X = [123 129 107 125 108 120 116 117 119 122 122  99 112]
The entry just left of 129 -> 123
The entry just right of the centre entry: 117

Questions about the grid below.
1) The 3rd largest entry?
2) The bottom entry of the column that holds the largest entry?
3) The entry directly below the largest entry?
4) The smallest entry?
5) The fifth entry in reading order?
6) The top-right entry?
7) The 5th-last entry, reading row by row?
8) The entry directly above the largest entry?
[[147 137 122 115 121 136 144 139 124 110 109 119 132 141 142]
 [144 138 122 113 128 141 145 128 109 112 120 136 144 140 137]
 [148 135 119 116 130 144 141 125 110 109 128 138 144 139 127]
 [149 116 143 119 119 144 125 117 152 109 141 125 112 132 142]
 [147 116 140 125 114 142 133 110 138 135 117 147 110 120 134]
 [147 116 144 118 121 143 125 114 150 114 140 126 112 131 144]
 [149 114 142 118 123 143 119 118 151 109 145 115 116 135 145]
 [145 119 133 137 109 130 143 123 107 145 136 114 146 121 110]
 [146 129 115 131 145 127 108 118 137 144 133 118 108 126 149]
 [146 123 119 144 130 108 125 141 136 119 110 139 146 116 124]
 [145 141 127 115 117 127 141 144 137 127 112 110 115 124 137]
 [147 139 125 115 118 130 143 145 134 119 110 110 120 131 140]
 [148 133 116 118 124 140 140 129 120 110 111 125 133 147 139]]
1) 150
2) 120
3) 138
4) 107
5) 121
6) 142
7) 111
8) 110

131,134,131,134,135,135,135,133,133,131,135,133,133,133,131
132,133,132,133,134,133,135,134,132,132,134,133,133,133,132
131,132,130,134,144,134,131,131,135,130,138,139,130,135,131
132,133,132,134,135,134,133,133,133,132,135,133,132,133,133
131,132,132,134,140,134,132,131,134,131,137,134,131,134,131
132,133,132,134,135,133,133,133,132,133,133,134,132,133,133
135,132,136,132,134,132,129,130,133,134,133,134,131,133,133
129,135,130,134,134,135,151,137,132,130,137,132,135,133,132
134,132,135,133,134,133,130,132,134,133,133,135,133,134,133
140,132,139,132,132,132,130,132,134,135,131,133,132,133,135
134,134,135,133,130,133,137,137,132,137,131,131,138,133,136
133,133,133,132,132,133,134,134,133,134,132,132,133,133,133
131,134,132,134,132,133,139,135,132,132,133,131,134,134,135
131,136,133,133,130,134,153,140,131,136,131,131,145,133,136
Counting starts at 1.
Give the top-right entry.
A: 131
The entry at row 3, column 1: 131
The entry at row 1, column 1 is 131
The top entry of the column that holds the largest entry: 135
The bottom-left entry -> 131
The entry at row 2, column 1 -> 132
The entry at row 1, column 2: 134
The bottom-right entry is 136
The entry at row 3, column 2 is 132
The largest entry is 153
Give the entry at row 2, column 2.
A: 133
The entry at row 2, column 3 -> 132
Give the entry at row 1, column 3.
A: 131
Give the entry directly above the largest entry.
A: 139

a =
[[133 123 135 135 123 124 138 124 133 132 129 124 122]
 [135 125 134 134 124 125 133 135 135 135 136 124 125]
 [136 121 138 139 122 123 143 122 136 135 131 125 120]
 [152 121 149 149 120 121 148 145 150 154 157 123 121]
 [129 134 125 124 133 132 118 146 128 132 139 130 135]
 [126 127 127 128 129 129 132 119 126 125 122 130 127]
 [126 134 121 120 131 130 109 150 125 128 136 126 135]]
The bottom-right entry: 135
What is the 1st entry in reading order?
Answer: 133
What is the first entry on the diagonal from the top-right corner?
Answer: 122
What is the top entry of the column that holds the largest entry?
Answer: 129
What is the entry at the centre?
Answer: 148
The first entry of the smallest entry's row -> 126
What is the largest entry in the first column?
Answer: 152
What is the entry just right of the smallest entry?
Answer: 150
What is the smallest entry?
Answer: 109
The entry directly above the smallest entry -> 132
What is the second entry on the main diagonal?
Answer: 125
The entry directly below 154: 132
The entry directly above the centre entry: 143
The top entry of the column that holds the smallest entry: 138
The 3rd entry on the main diagonal: 138
What is the third smallest entry?
Answer: 119
The entry just left of the centre entry: 121
The second entry in reading order -> 123
What is the entry just left of the smallest entry?
Answer: 130
What is the second smallest entry?
Answer: 118
What is the entry just left of the largest entry?
Answer: 154
The third entry on the diagonal from the top-right corner -> 131
The entry just right of the largest entry: 123
What is the entry directly above 154?
Answer: 135
What is the third-last entry, reading row by row?
Answer: 136
The entry just right of the centre entry -> 145
The fourth entry in reading order: 135
What is the last entry in the row that holds the largest entry?
Answer: 121
What is the smallest entry in the last column?
Answer: 120

[[134 149 126 132 126 131 113 125 143 122 142 130 127 128 146 135]
 [134 138 126 125 125 123 120 127 126 119 141 127 136 123 142 133]
 [123 157 121 123 126 121 142 123 148 119 126 128 138 136 122 123]
 [122 130 122 129 126 127 125 129 119 125 129 128 122 125 124 132]
 [119 122 120 132 140 122 130 126 124 119 126 130 133 126 126 108]
 [123 141 144 121 125 140 122 125 126 123 123 129 115 136 115 123]
 [118 124 132 133 129 120 142 125 125 127 121 123 123 127 110 103]
 [126 130 133 127 127 129 124 126 129 119 131 127 136 123 128 134]
 [131 126 122 140 126 130 135 148 122 118 129 127 150 122 135 134]
 [133 123 123 123 144 125 119 127 128 141 124 129 118 135 118 126]]
Rows and columns are numbered from 1.
Give the top-right entry.
Answer: 135
The entry in row 1 and column 1 is 134
Give the entry in row 1 and column 3.
Answer: 126
Give the entry directly below the largest entry.
Answer: 130
Give the bottom-right entry.
Answer: 126
Give the entry in row 3 and column 2.
Answer: 157
The entry just left of the smallest entry -> 110
Give the entry at row 3, column 1.
Answer: 123
The entry at row 2, column 1 is 134
Give the entry in row 2 and column 2.
Answer: 138
Give the entry at row 1, column 2.
Answer: 149
Give the entry in row 2 and column 3.
Answer: 126
Give the bottom entry of the column that holds the largest entry.
Answer: 123
Give the entry directly above the smallest entry.
Answer: 123
Give the entry directly below 150.
Answer: 118
Give the entry in the bottom-left corner.
Answer: 133

Questions about the grid below. Rows and columns are numbered from 1.
1) Report the entry at row 1, column 1.
2) Report the bottom-left entry.
3) Report the entry at row 1, column 2.
4) Report the entry directly below the centre entry.
5) Report the entry at row 2, column 1.
6) Report the entry in the bottom-right corner.
7) Report the entry in the top-right corner.
8) Report the entry in row 3 and column 1.
[[129, 124, 128, 116, 127, 128, 105, 133, 139],
 [138, 136, 132, 137, 144, 125, 129, 132, 137],
 [141, 109, 125, 129, 130, 129, 131, 135, 126],
 [136, 135, 133, 136, 125, 121, 136, 129, 143],
 [135, 139, 126, 121, 130, 138, 120, 132, 130],
 [131, 130, 137, 127, 115, 124, 136, 130, 134],
 [109, 124, 133, 132, 136, 132, 137, 131, 131],
 [124, 129, 118, 142, 124, 133, 123, 116, 119],
 [140, 138, 134, 140, 141, 122, 132, 132, 144],
 [128, 132, 136, 128, 115, 131, 130, 145, 122],
 [124, 130, 118, 142, 124, 133, 123, 116, 119],
 [118, 128, 126, 115, 131, 132, 145, 119, 127],
 [135, 138, 125, 117, 130, 138, 114, 134, 133]]
1) 129
2) 135
3) 124
4) 124
5) 138
6) 133
7) 139
8) 141

m =
[[124 119 115 132 122 123 131 117]
 [122 113 109 134 118 122 133 110]
 [125 125 126 129 125 129 129 126]
 [123 117 114 133 120 123 131 115]
 [126 124 123 129 126 127 129 123]
 [124 116 113 133 120 122 132 114]
 [125 120 118 131 122 125 131 119]
 [123 113 107 135 118 120 133 109]
 [124 115 110 134 120 121 132 111]
 [122 112 107 135 117 121 133 108]
 [125 122 121 130 124 126 130 122]
 [124 119 117 132 122 124 131 117]
 [125 121 120 131 123 126 130 120]
 [122 115 112 133 119 123 132 113]]
Counting starts at 1.
The entry in row 1 and column 1 -> 124
The entry in row 1 and column 3 -> 115
The entry in the top-right corner -> 117
The entry in row 2 and column 2 -> 113
Find the entry in the bottom-right corner.
Answer: 113
Find the entry in row 3 and column 1.
Answer: 125
The bottom-left entry: 122
The entry at row 3, column 2 -> 125
The entry just left of 108 is 133
The entry directly below 116 is 120
The entry at row 2, column 1 -> 122
Find the entry at row 2, column 3.
Answer: 109

Read these off the matrix that follows.
1) Give the second largest entry.
2) Give the 1st entry in reading order.
3) Give the bottom-right entry.
4) Give the largest entry.
5) Give the second entry on the diagonal from the top-right corner.
6) Give the third entry on the diagonal from the top-right corner.
7) Give the bottom-left entry.
8) Give the 2nd smallest entry.
[[126 128 126 133 128 126]
 [117 122 111 149 125 117]
 [123 127 119 138 127 123]
 [118 117  98 146 123 119]
 [123 127 118 138 127 124]
 [122 130 109 142 126 123]
 [129 128 133 125 129 129]
 [124 128 120 136 127 125]
 [131 127 136 121 129 131]
 [123 129 118 140 127 123]
 [123 128 120 139 127 123]
 [135 122 120 112 127 137]]
1) 146
2) 126
3) 137
4) 149
5) 125
6) 138
7) 135
8) 109

Read these off the row that follows.
1) Read off the second entry from the right.
2) Read off the last entry.
3) Read off the entry just left of 144.
[139 144 138 152]
1) 138
2) 152
3) 139
